Here is a tiny trained network, its code and every weight. The questions are about switching its units off for an input and a class, where a switched-off unit gives its printed mean instead of its output.

import numpy as np


def w(rows, s, z=0):
    codes = np.array(rows[::2]) - 128.0
    scale = np.full(codes.shape[1], s)
    scale[-1] = z or s
    return codes * scale


def norm(h):
    return h / np.sqrt((h * h).mean(-1, keepdims=True) + 1e-5)


def f(y):
    return np.maximum(y, 0)


def log_softmax(a):
    a = a - a.max(-1, keepdims=True)
    return a - np.log(np.exp(a).sum(-1, keepdims=True))


def net(x, mask):
    res = np.array(x, float).reshape(1, 7) / 4 @ E
    u = 0
    for l in range(2):
        y = f(norm(res) @ A[l][:, :-1].T + A[l][:, -1])
        res = res + np.where(mask[u : u + 16], y, B[l][:, -1]) @ B[l][:, :-1]
        u += 16
    return log_softmax(norm(res)[-1] @ U[:, :-1].T + U[:, -1])


A, B = {}, {}
E = w([
[218,79,87,120,37,155,137,173,167,155],'x0',
[133,135,95,173,109,156,145,45,166,26],'x1',
[198,96,114,150,161,111,158,106,3,130],'x2',
[80,152,78,203,136,143,238,176,133,171],'x3',
[148,154,148,52,151,199,189,114,130,141],'x4',
[169,234,122,166,92,155,81,120,95,152],'x5',
[125,148,214,144,89,96,179,141,130,91],'x6',
],0.0058)
A[0] = w([
[131,117,185,148,88,118,170,122,112,110,89],'0.n0',
[140,142,137,115,138,198,158,105,136,92,114],'0.n1',
[49,122,99,188,150,184,218,147,152,180,3],'0.n2',
[99,147,231,181,91,160,150,176,93,67,35],'0.n3',
[114,171,135,220,65,120,66,110,99,153,145],'0.n4',
[137,136,206,101,143,105,117,199,99,197,17],'0.n5',
[112,89,31,130,163,210,65,98,110,166,28],'0.n6',
[133,72,120,34,119,69,118,101,139,100,131],'0.n7',
[54,174,123,142,191,158,110,85,102,87,73],'0.n8',
[144,195,146,34,128,169,186,83,118,195,49],'0.n9',
[155,224,145,135,97,187,89,111,101,160,40],'0.n10',
[175,79,101,153,41,176,151,85,164,112,103],'0.n11',
[121,141,204,118,73,100,150,111,118,139,40],'0.n12',
[196,116,212,149,104,95,159,135,165,139,93],'0.n13',
[143,131,175,93,136,141,85,93,154,123,41],'0.n14',
[94,188,137,137,138,120,73,176,254,138,137],'0.n15',
],0.0092,0.0039)
B[0] = w([
[87,150,5,113,208,192,108,119,158,135,174],'0.n0',
[49,84,79,194,69,82,68,110,129,115,179],'0.n1',
[149,183,166,222,136,126,116,196,106,117,234],'0.n2',
[131,157,42,90,218,93,96,117,141,127,185],'0.n3',
[103,48,133,142,143,101,135,154,139,99,233],'0.n4',
[70,117,128,125,70,197,82,54,114,249,190],'0.n5',
[87,185,40,121,203,141,94,151,174,135,207],'0.n6',
[120,162,169,198,150,163,142,182,134,122,220],'0.n7',
[153,171,213,40,137,6,180,112,115,182,232],'0.n8',
[48,74,86,169,95,37,75,193,91,66,195],'0.n9',
[152,3,179,128,204,156,193,142,219,111,195],'0.n10',
[116,164,184,82,118,57,157,114,134,180,224],'0.n11',
[130,137,85,102,177,165,114,144,172,101,162],'0.n12',
[141,149,38,120,196,111,82,180,122,147,189],'0.n13',
[178,149,144,183,128,135,105,153,74,82,166],'0.n14',
[103,133,96,69,125,195,208,110,21,89,254],'0.n15',
],0.0072,0.0058)
A[1] = w([
[123,184,62,112,133,119,159,150,44,105,137],'1.n0',
[172,109,131,146,112,206,146,109,162,133,138],'1.n1',
[167,93,64,172,170,60,116,113,69,155,143],'1.n2',
[220,104,108,153,159,114,116,58,38,168,50],'1.n3',
[69,114,107,105,129,93,66,202,72,109,149],'1.n4',
[187,170,110,104,72,131,137,137,169,165,26],'1.n5',
[215,130,56,117,48,89,147,179,150,146,19],'1.n6',
[161,189,98,172,109,52,175,2,193,42,129],'1.n7',
[94,141,144,123,234,134,173,143,144,141,210],'1.n8',
[201,152,72,110,81,146,133,171,185,147,159],'1.n9',
[168,223,131,185,127,163,89,100,115,128,235],'1.n10',
[166,198,183,219,127,173,132,171,159,140,7],'1.n11',
[136,79,97,83,40,138,133,183,135,122,188],'1.n12',
[39,79,146,147,156,129,167,185,105,81,215],'1.n13',
[158,124,186,44,143,164,10,119,119,74,164],'1.n14',
[170,142,145,138,118,120,48,136,114,91,24],'1.n15',
],0.008,0.0017)
B[1] = w([
[109,139,136,117,113,156,103,125,108,79,203],'1.n0',
[169,105,120,136,127,78,160,114,140,142,133],'1.n1',
[93,148,163,103,82,174,137,110,141,73,216],'1.n2',
[148,150,109,90,107,174,204,122,165,111,158],'1.n3',
[109,157,108,147,110,83,135,59,191,95,231],'1.n4',
[108,141,166,98,147,87,136,150,84,140,139],'1.n5',
[126,151,192,125,177,74,87,137,112,117,162],'1.n6',
[93,115,108,127,105,175,85,142,114,254,183],'1.n7',
[189,104,129,101,125,150,112,162,150,130,248],'1.n8',
[113,130,159,76,194,84,146,99,110,105,162],'1.n9',
[145,93,116,126,143,137,149,187,114,154,143],'1.n10',
[167,97,113,153,131,122,127,128,77,116,146],'1.n11',
[129,153,171,138,155,120,122,56,111,118,168],'1.n12',
[211,77,140,137,92,120,104,89,138,141,254],'1.n13',
[138,149,86,211,125,130,218,209,90,162,173],'1.n14',
[110,99,111,169,114,109,127,157,94,120,143],'1.n15',
],0.0088,0.0093)
U = w([
[152,165,110,246,127,100,175,233,67,117,143],'0',
[127,195,205,58,173,32,137,117,108,153,160],'1',
[102,169,24,100,198,138,97,169,186,100,136],'2',
[78,117,110,139,64,160,99,113,107,254,137],'3',
[209,36,163,149,137,140,146,137,203,126,116],'4',
[93,110,114,173,55,66,89,83,143,70,156],'5',
[139,175,126,76,57,203,204,100,100,58,124],'6',
[155,185,170,118,96,169,76,148,146,119,2],'7',
],0.014,0.0074)

Each question gives the input, the list of numbers given to net, and the class t.
The units are the neurons (one row each of A and B). Each row of codes is followed by its name. A weight is (code - 128) times the scale printed after its matrix; where a second scale follows, it is the last column's (A, B and U).
mask holds one flag per neuron, layer by layer. A switched-off neuron (its flag False) gives its mean, the last column of its row in B, instead of its output. The means were averaged over made-up inputs and are rounded, as every weight is.
A unit's drop is (log p(t) with every unit on - log p(t) with that unit switched off) / (log p(t) with every unit on - log p(t) with every unit switched off).
The circuit of an input: a set's keep is (log p(t) with only the set's units on - log p(t) with every unit switched off) / (log p(t) with every unit on - log p(t) with every unit switched off). Starting from the 12 units with the biggest drops (on a tie, the unit counted first), units are removed one at a time, each time the one whose removal leaves the highest keep (on an exact tie, the one counted first), for as long as the keep stays at least 0.8.
circuit, biggest first: the units of the circuit, biggest drop first
top k neurons: the k neurons with the biggest drops, biggest first
top k neurons in layer l: the k neurons of layer l with the biggest drops, biggest first
input [-6,-6,5,-2,8,5,6], class 5: circuit, biggest first -> 0.n9, 1.n4, 0.n11
input [-1,6,-8,-5,-3,-7,-3], class 6: top 3 neurons -> 0.n15, 0.n10, 0.n4
input [-8,-3,2,8,6,-2,-5], class 0: circuit, biggest first -> 0.n2
input [-8,7,-5,-7,-2,1,0], class 1: top 2 neurons -> 0.n8, 0.n2
input [8,5,2,3,-6,-8,7], class 1: top 3 neurons in layer 0 -> 0.n11, 0.n10, 0.n4
input [4,-6,8,-5,-7,1,7], class 6: circuit, biggest first -> 1.n3, 1.n2
input [4,-8,-5,-1,3,5,8], class 2: top 4 neurons -> 0.n13, 0.n12, 0.n3, 1.n7
input [4,6,-5,-5,-8,5,8], class 2: circuit, biggest first -> 0.n3, 0.n13, 1.n13
input [6,3,6,-4,-3,-1,-5], class 1: top 2 neurons in layer 0 -> 0.n11, 0.n15
input [-5,3,-5,-6,8,-5,-1], class 5: circuit, biggest first -> 0.n9, 0.n1
input [6,3,7,4,-7,-2,-1], class 5: top 2 neurons in layer 1 -> 1.n6, 1.n2
input [-4,2,-6,-1,1,6,-4], class 4: top 2 neurons in layer 0 -> 0.n10, 0.n4
input [-5,-5,-4,-5,-6,-8,1], class 4: top 2 neurons in layer 0 -> 0.n7, 0.n9
input [6,5,-1,3,7,0,-2], class 5: top 3 neurons -> 0.n1, 0.n9, 0.n8
input [-2,1,1,6,8,4,8], class 2: circuit, biggest first -> 0.n3, 0.n0
input [-4,-6,-7,-7,-7,-8,-2], class 4: top 2 neurons -> 1.n13, 0.n7
input [6,2,7,2,1,2,-8], class 2: top 2 neurons in layer 0 -> 0.n6, 0.n8
input [2,7,0,6,4,3,-4], class 3: circuit, biggest first -> 1.n7, 0.n11
input [-6,2,-7,-3,7,-1,-1], class 5: circuit, biggest first -> 0.n9, 0.n1
input [4,-7,8,0,1,8,-3], class 4: circuit, biggest first -> 0.n10
